(106): [120 122 113 146 154 143 120 133 110 159 134 102 126 132 116 102  89 113
 109 129  88 148 160 157 148 109 117 118 112  92 101 136 153 108 115 105
 136 118 163  92 114 140 135 153 158]
(167): [ 87 139  93 159 101  95 152  78 120 143 117  77 169  97 154 113 101 145
  58 164 114 128 153 172 169  72  87  74 130  96  56  75 137 129  72  74
 170  73 155 106 120 140  80 104 151]
(148): [ 60  95  57 138 144  88  81 112  85 157 141 131 129  77  74  61 117  78
 100 135 109 165 104 122 146  99  68  74 148 125 101 124  83 152 143 100
  96  96 144  76 155 167 146 141 101]
(4): [122 103 129  98  90 103 118 110 136  83 101 141 105 112 118 130 145 122
 139 109 152  91  75  76  88 130 114 130 127 148 146 102  83 128 132 134
  99 134  75 144 121  98 114  89  76]
(50): [144  91 151 152 118 138 150 100 156 125  70 119  83 125 123 128  73 144
 117 132  93 125 137 136 131  82 113 151 114 100 117 101 148  75  89  76
 149 151 140 128  63 117 119 110 129]
(80): [119 137 102  56 136 133  64 161  59 102 157  94 107 137  91 103 121  69
 129  58  91  95 117  94  73 162 151 108  70  94 120 163 116 104 134 161
  66  95  94  84 129  86 120 144 125]
(33): [ 77 102  77 129 135  91  90 111  97 140 129 141 117  81  82  82 123  91
 108 130 113 156 100 115 136 104  87  90 146 133 113 126  87 144 139 105
  99 106 133  95 144 156 140 131  98]
(169): [120 139 111  89 133 127  93 142  86 114 143 109 115 127 107 115 122  97
 121  90 101 114 125 115 102 141 144 112  96 107 117 149 124 112 125 142
  96 103 114 101 127 108 119 137 130]
(76): [ 57  93  56 147 146  85  85 109  90 163 141 136 133  74  75  59 119  82
  99 144 113 172 104 126 155  95  62  73 157 129 100 121  82 158 145  96
 101  98 150  78 159 175 150 141 101]
perm: [125 144 120  86 129  84  94  95  66 161 134 104 116 163 120  94  70 108
 151 162  73  94 117  95  91  58 129  69 121 103  91 137 107  94 157 102
  59 161  64 133 136  56 102 137 119] => (80)
perm: [158 145 133 157 141  98 141  78 101 155  75 146  85  73  96 104 163  57
 109  62 121 113  85  82 150 150 147  95 175  82 101 159  74 136 129 144
  93  56 126  59  90 172 119 100  99] => (76)

(72): [168  90 149 121 109 118  97 176 150 120 108 120 155 164  88 139 156 119
 138 141 105 122 131  69 103 129 135 118 124 153 112  87 125  87  97 116
 139  87 169 139 113 137 142 121 129 155 118 158 159 110  76  73 110 128]
(55): [162 117 142 110 127 143 176 119  95 163 115 131 132 129  79 151 125 186
 125 155 124 138  95 120 173 108 138 129 130  92 145 129 118 147 142 214
 154 160 123 111 141 122 120 134 139  98  66 155 138 128 156 109 141 104]
(149): [ 95 110 127 138 145 142 155 138 128 123 104 111 129 120 109 120 141  79
 117 130 122 173 186 143 139 163  66 124 119 129 115 125 141 162 133 131
 154 108 125 129 147 151 142 156  95 138 155 160 176  92 118 214  98 132]
(107): [164 105 180 161 134 177 118 154 147 111 124  97 115 137 110 146 131  98
 176 132  84 136 116 126 120 132 134 118 127  85 153  85 125  88 119 165
 136  81 150 135 127 120  82 112  99 137 150 152 141 153 128  95 151 106]
(79): [131 148  97  87 121  69 110 110 118 155 137 103 122 129 139 112 135 118
 120 119  87 158 109  88 168 108  76 125 120 113 124 159 169 128 139 141
 139 150  73 176 138 105 142 164  97 156 121 155 118 129 153 116  87  90]
perm: [ 90  87 116 153 129 118 155 121 156  97 164 142 105 138 176  73 150 139
 141 139 128 169 159 124 113 120 125  76 108 168  88 109 158  87 119 120
 118 135 112 139 129 122 103 137 155 118 110 110  69 121  87  97 148 131] => (79)
perm: [111 127 155 129 141 122 141  98 129 117 104 138 133 151 125 119 128 176
 123  66 138 108 120 147  95 160 173  92 143 115 154 124 142 214 110 155
 186 138 131  79 145 120 132 163 139 118 162 130 142 109 125 129 156  95] => (149)
perm: [128 156 109 141 104 162 117 142 110 127 143 176 119  95 163 115 131 132
 129  79 151 125 186 125 155 124 138  95 120 173 108 138 129 130  92 145
 129 118 147 142 214 154 160 123 111 141 122 120 134 139  98  66 155 138] => (55)
perm: [160 123 111 141 122 120 134 139  98  66 155 138 128 156 109 141 104 162
 117 142 110 127 143 176 119  95 163 115 131 132 129  79 151 125 186 125
 155 124 138  95 120 173 108 138 129 130  92 145 129 118 147 142 214 154] => (55)
perm: [128 168  90 149 121 109 118  97 176 150 120 108 120 155 164  88 139 156
 119 138 141 105 122 131  69 103 129 135 118 124 153 112  87 125  87  97
 116 139  87 169 139 113 137 142 121 129 155 118 158 159 110  76  73 110] => (72)

(185): [123 131 131 130 125 127 125 128 130 122 137 138 122 131 114 137 132 125
 124 126 131 132 130 124 128 128 125 127 126 118 122 119 121 125 131 123
 125 127 138]
(122): [117 141 122 143 106 135 142 139 122 127 124 120 130 116 134 130 136 131
 128 152 124 130 110 156 134 127 140 118 128 104 130 115 142 128 113 149
 120 113 117]
(158): [179  94 144  67 137 143 122 142 124 163  70  97 104 116 148 141 154 181
  97 104 168 149  93 116 105 179 132 155 180 119 141 140 120  71 102 113
 201 129 144]
(115): [120 122 120 131 130 152 117 124 130 128 113 143 127 130 139 117 110 115
 142 128 155 142 136 104 140 135 141 130 149 127 124 122 113 116 128 106
 134 134 118]
(8): [ 80 133 147 104 156 135 128 157 135 139 139 129 153 161 107 137  87 156
  68 144 113 115 108 166 135 130 174 108 146 115 122 102 109 133 142 109
 141 123 144]
(168): [124 132 131 117 116 112 133 118 124 129 129 119 128 123 141 116 118 111
 130 134 125 118 139 111 123 103 123 133 119 128 124 119 129 133 124 121
 124 134 129]
(78): [125 125 137 121 125 127 124 124 118 125 122 132 126 132 131 125 119 123
 131 138 122 128 131 123 127 126 128 128 127 132 138 114 130 122 131 125
 130 137 130]
(23): [119 128 132 133 120 133 129 139 123 142 124 140 135 134 134 120 131 144
 132 127 115 103 108 146 141 127 121 121 149 105 123 120 128 122 111 146
 121 113 118]
(92): [119 144 118 137 107 131 136 138 128 109 130 112 127 111 134 137 135 122
 124 157 134 140 119 154 119 131 145 122 116 110 133 115 150 136 112 137
 126 122 121]
perm: [141 116 168 201 155  94 137 141 144 179  97 180 140  70 105 149 129  71
 148 132 122 154 163 113  97 102 104 104 143 116  67  93 120 142 124 179
 181 119 144] => (158)
perm: [113 117 127 110 120 130 134 128 118 155 122 106 116 143 130 128 141 104
 113 124 149 124 122 131 142 130 152 130 134 135 115 142 127 120 128 140
 136 139 117] => (115)
perm: [117 113 120 149 113 128 142 115 130 104 128 118 140 127 134 156 110 130
 124 152 128 131 136 130 134 116 130 120 124 127 122 139 142 135 106 143
 122 141 117] => (122)
perm: [132 130 122 119 127 131 125 128 121 124 132 118 137 128 125 126 131 122
 132 128 137 125 123 138 124 125 131 127 130 122 131 125 138 125 127 130
 126 123 114] => (78)

(142): [128 134 136 132  52 135 156 150 128 130 144 138 127 140 121  77 132 121
 128 127 150  68  83 127 131 131 134 123 126 156 127 130]
(96): [126 122 126 122 131 144 121 141 116 124 130 128 122 179 114 131 101 134
 124  91 121 115 127 146 112 109 148 133  58 129 119 146]
(51): [118 124 134 128  63 145 109 127 132 125 124 142 127 124 118 115 131 133
 127 139 128 123 124 143 148 140 134 117 132 129 124 134]
(64): [138 122 121 127 142 137 179 146 130 108 128 115 128 173 124 136 124 126
 132 180 109 127 137 140 120 121 111 118 185 126 115 123]
(60): [122 127 132  99 137 128 126 143 132 145 135 139  72 120 178 130 129 131
 130 137 128 137 121 132 105 137 128 130 137 116 127 120]
(179): [ 68 131 128 134  52 131 135 140 132 132 122 138 130 150 134 127 128 150
 127  83 123 130 136 121 144 127 156 126  77 127 156 128]
(137): [128 131 136 120 137 137 132 132 130 137 130  99 128 116 120 130 137 128
 127  73 105 135 126 139 145 121 143 132 178 129 122 127]
(172): [131 126 113 123 108 124  99 133 128 123 121  79 134 132 126 135 140 127
 126 153 143 136 130 129 136 115 175 135 217 134 126 103]
(88): [137 120 136 120 129 121 137 130 128 135 130  72 131 143 137 132 132 178
  99 128 122 145 116 126 132 128 127 130 139 127 137 105]
perm: [126 133 127 123 217 175 103  79 121 136 135  99 153 126 134 132 134 115
 123 108 128 130 143 129 126 113 126 131 136 124 140 135] => (172)
perm: [121 143 132 178 129 122 127 128 131 136 120 137 137 132 132 130 137 130
  99 128 116 120 130 137 128 127  73 105 135 126 139 145] => (137)
perm: [127 122 129 178 132 143 121 145 139 126 135 105  73 127 128 137 130 120
 116 128  99 130 137 130 132 132 137 137 120 136 131 128] => (137)
perm: [ 72  99 105 116 120 120 121 122 126 127 127 128 128 128 129 130 130 130
 131 132 132 132 135 136 137 137 137 137 139 143 145 178] => (88)
perm: [ 52  68  77  83 121 122 123 126 127 127 127 127 128 128 128 130 130 131
 131 132 132 134 134 135 136 138 140 144 150 150 156 156] => (179)

(32): [125 136 107 138 108 115  78 144 105 136 158 116 129 122 120 170 112 130
 147 123 129 108 148 127 137 102  89 122 133 141 122 119 158  69 162 119
 118 116 132 129 121 160 167 149 120 158 117 133 106 143 164 130 125  72]
(153): [123 131 108 141 111 123  90 145 111 129 159 118 129 123 122 162 114 131
 150 122 131 114 143 129 129 111  92 129 131 137 122 123 174  77 166 121
 126 125 122 132 121 153 168 150 115 152 114 119 107 143 162 131 119  72]
(129): [133 130 105 129 167 133 148 144 141 120 147 161 158 138 122 121  89 123
 115 107 149  78 132 125 117  69 170 130 164 102 122 129 143 125 119 119
 120 108  72 116 112 136 122 158 136 129 108 106 118 116 162 127 158 137]
(85): [138 107  88  55 151  94 119 169  43 115 136 210 161 206 115 134  83  97
 117 174  97  79 187 128  96 151  86 149 119 152  49 158  87  61 125 152
 144 196 126  51 176 134  97 133 170 119 162  81  99 156 142 121 142 103]
(90): [ 77 138 132 113 115 165  78 104 158 134  98 101 171 154 157  98 125  90
  89  77 150 144 121 101 101 167 159 117 114 101 118  92 189  78 124 157
  89 158 144 145 155  98 132  96 165 123 183 203  72  97  90 159 157  72]
(19): [125 123 110 143 118 137 100 146 119 125 165 120 128 122 117 161 109 133
 154 119 137 124 136 132 115 122 100 132 125 135 117 124 189  93 171 125
 134 136 108 131 122 153 168 146 116 148 111 113 112 144 158 127 114  78]
perm: [168 150 115 152 114 119 107 143 162 131 119  72 123 131 108 141 111 123
  90 145 111 129 159 118 129 123 122 162 114 131 150 122 131 114 143 129
 129 111  92 129 131 137 122 123 174  77 166 121 126 125 122 132 121 153] => (153)
perm: [ 72 125 136 107 138 108 115  78 144 105 136 158 116 129 122 120 170 112
 130 147 123 129 108 148 127 137 102  89 122 133 141 122 119 158  69 162
 119 118 116 132 129 121 160 167 149 120 158 117 133 106 143 164 130 125] => (32)

(47): [142 191 107  78  85]
(65): [ 85  78 107 191 143]
(45): [143  79  85 191 107]
(63): [208 140  88 107  93]
perm: [107 191  85  79 143] => (45)
perm: [107  85 191 143  78] => (65)
perm: [ 93 107  88 140 208] => (63)
perm: [ 78 107 191 143  85] => (65)
perm: [ 85  78 107 191 142] => (47)
perm: [ 78  85 107 143 191] => (65)
perm: [140 107  93  88 208] => (63)

(128): [ 87  78  77 177 204 203 170]
(98): [ 87 205  78  77 203 177 170]
(54): [170  87  79 177  77 203 204]
(113): [193 161  55  85  64  88 154]
perm: [170 203 204 177  77  78  87] => (128)
perm: [170  87 205  78  77 203 177] => (98)
perm: [203  87  77  78 170 177 204] => (128)
perm: [204 203  77 177  79  87 170] => (54)

